Below are the code and all the weights of a small trained network. Each question names an input and a target symbol and asks about switching units off, where a switched-off unit gives its printed mean instead of its output.

import numpy as np


def w(rows, s, z=0):
    codes = np.array(rows[::2]) - 128.0
    scale = np.full(codes.shape[1], s)
    scale[-1] = z or s
    return codes * scale


def norm(h):
    return h / np.sqrt((h * h).mean(-1, keepdims=True) + 1e-5)


def f(y):
    return y / 2 * (1 + np.tanh(0.7978845608 * (y + 0.044715 * y**3)))


def softmax(a):
    e = np.exp(a - a.max(-1, keepdims=True))
    return e / e.sum(-1, keepdims=True)


def log_softmax(a):
    a = a - a.max(-1, keepdims=True)
    return a - np.log(np.exp(a).sum(-1, keepdims=True))


def net(x, mask):
    ids = ['γεζξπτω'.index(c) for c in x.split()]
    T = len(ids)
    res = E[ids] + P[:T]
    u = 0
    for l in range(2):
        q, k, v = (norm(res) @ M[l].T for M in (Q, K, V))
        z = softmax(np.where(np.tri(T) > 0, q @ k.T / 3**0.5, -1e9)) @ v
        res = res + np.where(mask[u], z, O[l][:, -1]) @ O[l][:, :-1]
        u += 1
        y = f(norm(res) @ A[l][:, :-1].T + A[l][:, -1])
        res = res + np.where(mask[u : u + 16], y, B[l][:, -1]) @ B[l][:, :-1]
        u += 16
    return log_softmax(norm(res)[-1] @ U[:, :-1].T + U[:, -1])


Q, K, V, O, A, B = {}, {}, {}, {}, {}, {}
E = w([
[132,83,124,162],'γ',
[207,134,137,67],'ε',
[153,192,103,106],'ζ',
[162,150,252,144],'ξ',
[126,167,146,185],'π',
[79,107,127,115],'τ',
[76,129,150,70],'ω',
],0.021)
P = w([
[165,94,60,255],'0',
[120,127,230,117],'1',
[100,129,203,106],'2',
[101,126,202,89],'3',
[90,125,198,97],'4',
[102,118,191,116],'5',
[96,121,204,100],'6',
[100,121,188,100],'7',
[98,113,177,112],'8',
[102,119,163,107],'9',
[90,118,184,104],'10',
[102,117,162,101],'11',
[88,108,174,96],'12',
],0.0057)
Q[0] = w([
[71,254,178,166],'L0H0',
[28,18,112,42],'L0H0',
[170,120,106,113],'L0H0',
],0.0079)
K[0] = w([
[71,212,239,228],'L0H0',
[217,65,51,152],'L0H0',
[105,207,3,25],'L0H0',
],0.0052)
V[0] = w([
[80,126,100,88],'L0H0',
[189,146,72,182],'L0H0',
[114,158,254,91],'L0H0',
],0.0063)
O[0] = w([
[175,252,85,161,34],'L0H0',
[71,177,143,76,139],'L0H0',
[182,195,254,119,253],'L0H0',
],0.0073,0.0032)
A[0] = w([
[147,101,94,177,144],'L0N0',
[105,2,130,122,91],'L0N1',
[85,231,209,95,181],'L0N2',
[51,198,173,156,119],'L0N3',
[50,151,116,35,253],'L0N4',
[113,62,88,109,86],'L0N5',
[141,81,228,130,104],'L0N6',
[60,97,110,162,160],'L0N7',
[129,88,103,191,131],'L0N8',
[41,172,136,194,56],'L0N9',
[105,81,158,142,101],'L0N10',
[248,81,83,76,103],'L0N11',
[92,188,131,220,87],'L0N12',
[197,150,191,68,181],'L0N13',
[130,207,119,119,137],'L0N14',
[254,146,142,61,116],'L0N15',
],0.0098,0.0032)
B[0] = w([
[98,130,160,91,130],'L0N0',
[177,149,120,128,169],'L0N1',
[144,150,123,169,255],'L0N2',
[120,60,104,129,204],'L0N3',
[202,139,106,111,162],'L0N4',
[95,179,141,177,133],'L0N5',
[158,154,87,89,217],'L0N6',
[160,125,176,102,154],'L0N7',
[96,157,114,48,141],'L0N8',
[128,141,155,130,164],'L0N9',
[148,105,111,85,154],'L0N10',
[120,3,165,49,137],'L0N11',
[86,103,162,147,175],'L0N12',
[140,57,112,176,196],'L0N13',
[159,81,74,211,144],'L0N14',
[146,67,159,150,157],'L0N15',
],0.008,0.0093)
Q[1] = w([
[71,68,169,253],'L1H0',
[197,192,112,46],'L1H0',
[125,156,174,105],'L1H0',
],0.014)
K[1] = w([
[231,184,238,131],'L1H0',
[26,80,3,72],'L1H0',
[1,109,184,141],'L1H0',
],0.0086)
V[1] = w([
[82,76,49,148],'L1H0',
[200,3,176,152],'L1H0',
[226,121,85,161],'L1H0',
],0.0077)
O[1] = w([
[15,40,68,198,102],'L1H0',
[48,199,87,15,255],'L1H0',
[100,19,254,124,122],'L1H0',
],0.0061,0.0044)
A[1] = w([
[137,156,110,111,86],'L1N0',
[166,80,106,111,119],'L1N1',
[131,183,135,155,51],'L1N2',
[31,248,157,142,82],'L1N3',
[119,89,137,110,95],'L1N4',
[150,143,97,131,120],'L1N5',
[147,126,167,149,107],'L1N6',
[124,152,123,133,71],'L1N7',
[104,142,147,154,116],'L1N8',
[104,80,138,192,252],'L1N9',
[115,122,158,163,80],'L1N10',
[113,132,157,83,100],'L1N11',
[101,124,144,75,99],'L1N12',
[72,129,89,106,14],'L1N13',
[147,203,115,143,42],'L1N14',
[174,143,136,159,145],'L1N15',
],0.019,0.0045)
B[1] = w([
[120,98,157,107,128],'L1N0',
[76,145,130,119,182],'L1N1',
[98,113,137,89,167],'L1N2',
[2,197,157,95,254],'L1N3',
[122,79,105,123,137],'L1N4',
[171,152,135,118,136],'L1N5',
[107,125,76,98,199],'L1N6',
[123,91,141,85,121],'L1N7',
[81,158,145,110,172],'L1N8',
[160,170,151,100,238],'L1N9',
[62,101,110,42,178],'L1N10',
[153,117,130,201,146],'L1N11',
[95,154,146,204,142],'L1N12',
[113,118,56,89,141],'L1N13',
[118,115,119,67,152],'L1N14',
[90,168,55,190,198],'L1N15',
],0.0087,0.0088)
U = w([
[81,106,6,137,44],'γ',
[51,207,133,134,198],'ε',
[128,74,133,123,251],'ζ',
[174,200,197,181,72],'ξ',
[180,197,76,69,14],'π',
[148,196,59,231,207],'τ',
[92,115,121,229,150],'ω',
],0.015,0.0028)

Each question gives the input, a string of symbols that net reads in full, and the target symbol t.
The units are the heads (3 rows each of Q, K, V and O) and the neurons (one row each of A and B). Each row of codes is followed by its name. A weight is (code - 128) times the scale printed after its matrix; where a second scale follows, it is the last column's (O, A, B and U).
mask holds one flag per unit, layer by layer, with each layer's heads first. A switched-off unit (its flag False) gives its mean, the last column of its rows in O or B, instead of its output. The means were averaged over made-up inputs and are rounded, as every weight is.
A unit's drop is (log p(t) with every unit on - log p(t) with that unit switched off) / (log p(t) with every unit on - log p(t) with every unit switched off).
most important unit: the unit with the biggest drop
top k neurons: the k neurons with the biggest drops, biggest first
k most important neurons of layer l: the k neurons of layer l with the biggest drops, biggest first
drop of u: that unit's drop, to one decimal
input τ τ π π π ε ε τ γ, target τ: most important unit	L0H0
input ω π π π γ γ γ ε τ ω, target ω: top 3 neurons	L0N1, L1N12, L0N3
input π τ π ξ γ ζ π γ γ, target π: 2 most important neurons of layer 0	L0N3, L0N1
input ω τ τ γ γ τ, target ω: top 3 neurons	L1N12, L0N3, L1N3
input ζ τ π π γ, target ζ: 2 most important neurons of layer 1	L1N3, L1N4
input ω γ ε ξ ξ τ, target ω: top 3 neurons	L1N12, L1N3, L1N11
input ζ π π ζ γ γ ξ π π π ω, target ζ: 2 most important neurons of layer 0	L0N4, L0N1
input ω ε π γ γ ω, target ω: top 2 neurons	L1N12, L0N4
input γ π π ε π ζ π ε ε γ π ε ω, target γ: 2 most important neurons of layer 0	L0N4, L0N8
input ζ π γ τ π π π γ γ γ, target ζ: top 2 neurons	L0N1, L1N3
input ξ τ γ ω τ ξ π π π ξ γ γ, target ξ: 2 most important neurons of layer 1	L1N3, L1N12
input π ε γ τ γ, target π: top 2 neurons	L1N3, L0N1
input ξ ζ π γ π τ π π ε ω, target ξ: top 4 neurons	L0N4, L1N3, L1N12, L1N11
input ζ ξ π ε τ, target ζ: 2 most important neurons of layer 0	L0N4, L0N14
input ζ π π ξ ω, target ζ: top 2 neurons	L0N4, L1N3
input γ ω π ξ ξ π ξ ε ζ, target τ: most important unit	L1N15
input π γ π τ π π π γ ζ τ, target π: top 2 neurons	L0N4, L1N3
input γ π π ω ζ γ, target γ: 2 most important neurons of layer 1	L1N3, L1N13
input π π τ π ζ ζ π τ τ ω, target π: drop of L1N3	0.2
input ξ τ γ γ ω γ ζ π π τ π τ τ, target ξ: drop of L0N4	0.2
input ω τ ε τ γ ε γ γ, target ω: drop of L0H0	1.5
input γ π γ π π π γ ξ π τ ξ π ω, target γ: drop of L0N4	0.5
input π γ π π ζ ξ π ε ω, target π: most important unit	L0N4
